Below is a small trained network, with its code and all its weights. Each question gives an input and a class and asks what happens when units are switched off, that is, made to give their printed mean instead of their output.

import numpy as np


def w(rows, s, z=0):
    codes = np.array(rows[::2]) - 128.0
    scale = np.full(codes.shape[1], s)
    scale[-1] = z or s
    return codes * scale


def norm(h):
    return h / np.sqrt((h * h).mean(-1, keepdims=True) + 1e-5)


def f(y):
    return y / 2 * (1 + np.tanh(0.7978845608 * (y + 0.044715 * y**3)))


def log_softmax(a):
    a = a - a.max(-1, keepdims=True)
    return a - np.log(np.exp(a).sum(-1, keepdims=True))


def net(x, mask):
    res = np.array(x, float).reshape(1, 4) / 4 @ E
    u = 0
    for l in range(3):
        y = f(norm(res) @ A[l][:, :-1].T + A[l][:, -1])
        res = res + np.where(mask[u : u + 5], y, B[l][:, -1]) @ B[l][:, :-1]
        u += 5
    return log_softmax(norm(res)[-1] @ U[:, :-1].T + U[:, -1])


A, B = {}, {}
E = w([
[148,194,168,124,102,103,132,121,63],'x0',
[171,45,62,76,115,126,134,78,89],'x1',
[95,81,163,138,75,187,191,180,88],'x2',
[116,120,178,103,1,90,130,120,203],'x3',
],0.0081)
A[0] = w([
[174,69,132,209,67,152,52,96,83,76],'0.n1',
[183,105,193,82,255,206,146,207,161,3],'0.n2',
[143,186,148,110,167,154,102,102,157,150],'0.n3',
[138,109,117,160,225,184,49,167,55,25],'0.n4',
[54,122,51,135,192,201,190,100,248,76],'0.n5',
],0.0066,0.0029)
B[0] = w([
[102,187,134,112,161,150,79,163,143,135],'0.n1',
[195,140,113,155,161,126,161,169,215,178],'0.n2',
[166,40,224,141,203,165,9,103,72,200],'0.n3',
[66,209,51,90,158,97,247,34,255,255],'0.n4',
[116,68,151,241,8,234,46,74,31,231],'0.n5',
],0.0089,0.0031)
A[1] = w([
[156,254,160,119,121,124,161,79,20,102],'1.n1',
[134,108,120,82,139,142,176,137,146,114],'1.n2',
[82,114,93,156,116,161,232,223,100,41],'1.n3',
[151,147,205,202,159,153,143,207,166,75],'1.n4',
[188,72,88,53,126,137,162,117,73,3],'1.n5',
],0.0085,0.0041)
B[1] = w([
[118,27,80,194,91,220,134,67,152,255],'1.n1',
[98,142,141,119,120,70,120,178,118,144],'1.n2',
[209,146,102,90,97,12,133,102,14,202],'1.n3',
[52,123,173,39,155,179,107,193,89,211],'1.n4',
[74,155,134,7,165,177,56,137,148,172],'1.n5',
],0.012,0.0046)
A[2] = w([
[127,102,199,99,83,90,135,133,107,128],'2.n1',
[141,138,191,120,37,100,141,117,227,98],'2.n2',
[114,156,45,58,94,135,114,118,152,198],'2.n3',
[142,136,135,165,84,173,122,146,123,2],'2.n4',
[159,182,113,162,182,66,2,55,127,16],'2.n5',
],0.009,0.0032)
B[2] = w([
[168,142,70,149,160,93,120,154,188,211],'2.n1',
[105,151,71,169,237,119,185,49,158,216],'2.n2',
[105,172,255,204,162,169,124,197,155,254],'2.n3',
[145,105,59,104,176,189,117,34,43,138],'2.n4',
[192,139,110,74,34,63,132,217,70,230],'2.n5',
],0.0094,0.0044)
U = w([
[118,167,76,174,225,45,236,111,212,232],'0',
[140,32,96,207,37,203,109,88,104,45],'1',
[217,134,110,95,48,1,116,184,38,225],'2',
[36,146,206,67,184,169,77,196,137,9],'3',
],0.0097,0.0014)

Each question gives the input, the list of numbers given to net, and the class t.
The units are the neurons (one row each of A and B). Each row of codes is followed by its name. A weight is (code - 128) times the scale printed after its matrix; where a second scale follows, it is the last column's (A, B and U).
mask holds one flag per neuron, layer by layer. A switched-off neuron (its flag False) gives its mean, the last column of its row in B, instead of its output. The means were averaged over made-up inputs and are rounded, as every weight is.
A unit's drop is (log p(t) with every unit on - log p(t) with that unit switched off) / (log p(t) with every unit on - log p(t) with every unit switched off).
The circuit of an input: a set's keep is (log p(t) with only the set's units on - log p(t) with every unit switched off) / (log p(t) with every unit on - log p(t) with every unit switched off). Starting from the 12 units with the biggest drops (on a tie, the unit counted first), units are removed one at a time, each time the one whose removal leaves the highest keep (on an exact tie, the one counted first), for as long as the keep stays at least 0.8.
units of the circuit, in order: the units of the circuit, biggest drop first
k most important neurons: the k neurons with the biggest drops, biggest first
k most important neurons of layer l: the k neurons of layer l with the biggest drops, biggest first
input [1,7,-4,-6], class 3: units of the circuit, in order	1.n5
input [-4,5,0,5], class 0: units of the circuit, in order	2.n2, 1.n1
input [8,-1,-8,-5], class 1: 3 most important neurons	1.n1, 1.n3, 0.n2
input [6,0,-2,-5], class 1: 4 most important neurons	1.n1, 2.n2, 0.n3, 2.n1
input [-5,-1,4,-6], class 0: 3 most important neurons	0.n4, 1.n1, 0.n2
input [7,4,4,8], class 0: 2 most important neurons	2.n2, 0.n5
input [4,8,-1,8], class 0: 2 most important neurons	2.n2, 1.n4
input [-8,-8,-1,3], class 1: 2 most important neurons of layer 2	2.n3, 2.n4
input [7,2,4,-8], class 0: 2 most important neurons	0.n4, 0.n5
input [6,3,-6,-3], class 1: 2 most important neurons of layer 1	1.n1, 1.n3
input [-6,8,8,-7], class 2: units of the circuit, in order	1.n3, 1.n1
input [0,7,1,5], class 3: 2 most important neurons	1.n5, 0.n4
input [8,-3,-5,-7], class 1: 3 most important neurons	1.n1, 0.n3, 2.n2
input [4,-1,7,-1], class 2: 2 most important neurons	1.n3, 0.n5
input [-2,5,-6,1], class 2: units of the circuit, in order	2.n5
input [6,3,-6,3], class 1: 3 most important neurons	1.n1, 1.n3, 0.n2
input [-4,5,6,2], class 2: 3 most important neurons	1.n3, 0.n3, 1.n1
input [6,2,-7,8], class 0: 3 most important neurons	2.n2, 1.n3, 0.n5
input [5,4,0,-5], class 0: 2 most important neurons	0.n4, 0.n5
input [-6,1,-4,-3], class 1: 2 most important neurons	0.n5, 1.n3
input [6,8,2,5], class 3: units of the circuit, in order	1.n5, 2.n3
input [-1,-3,6,3], class 2: units of the circuit, in order	1.n3
input [7,7,-6,3], class 1: 3 most important neurons of layer 1	1.n1, 1.n3, 1.n4
input [1,4,6,4], class 2: 2 most important neurons of layer 0	0.n3, 0.n4
input [-7,1,-3,-5], class 1: 2 most important neurons of layer 2	2.n2, 2.n1
input [-2,5,4,-2], class 3: 2 most important neurons of layer 2	2.n3, 2.n5
input [-2,0,-6,4], class 2: units of the circuit, in order	2.n5
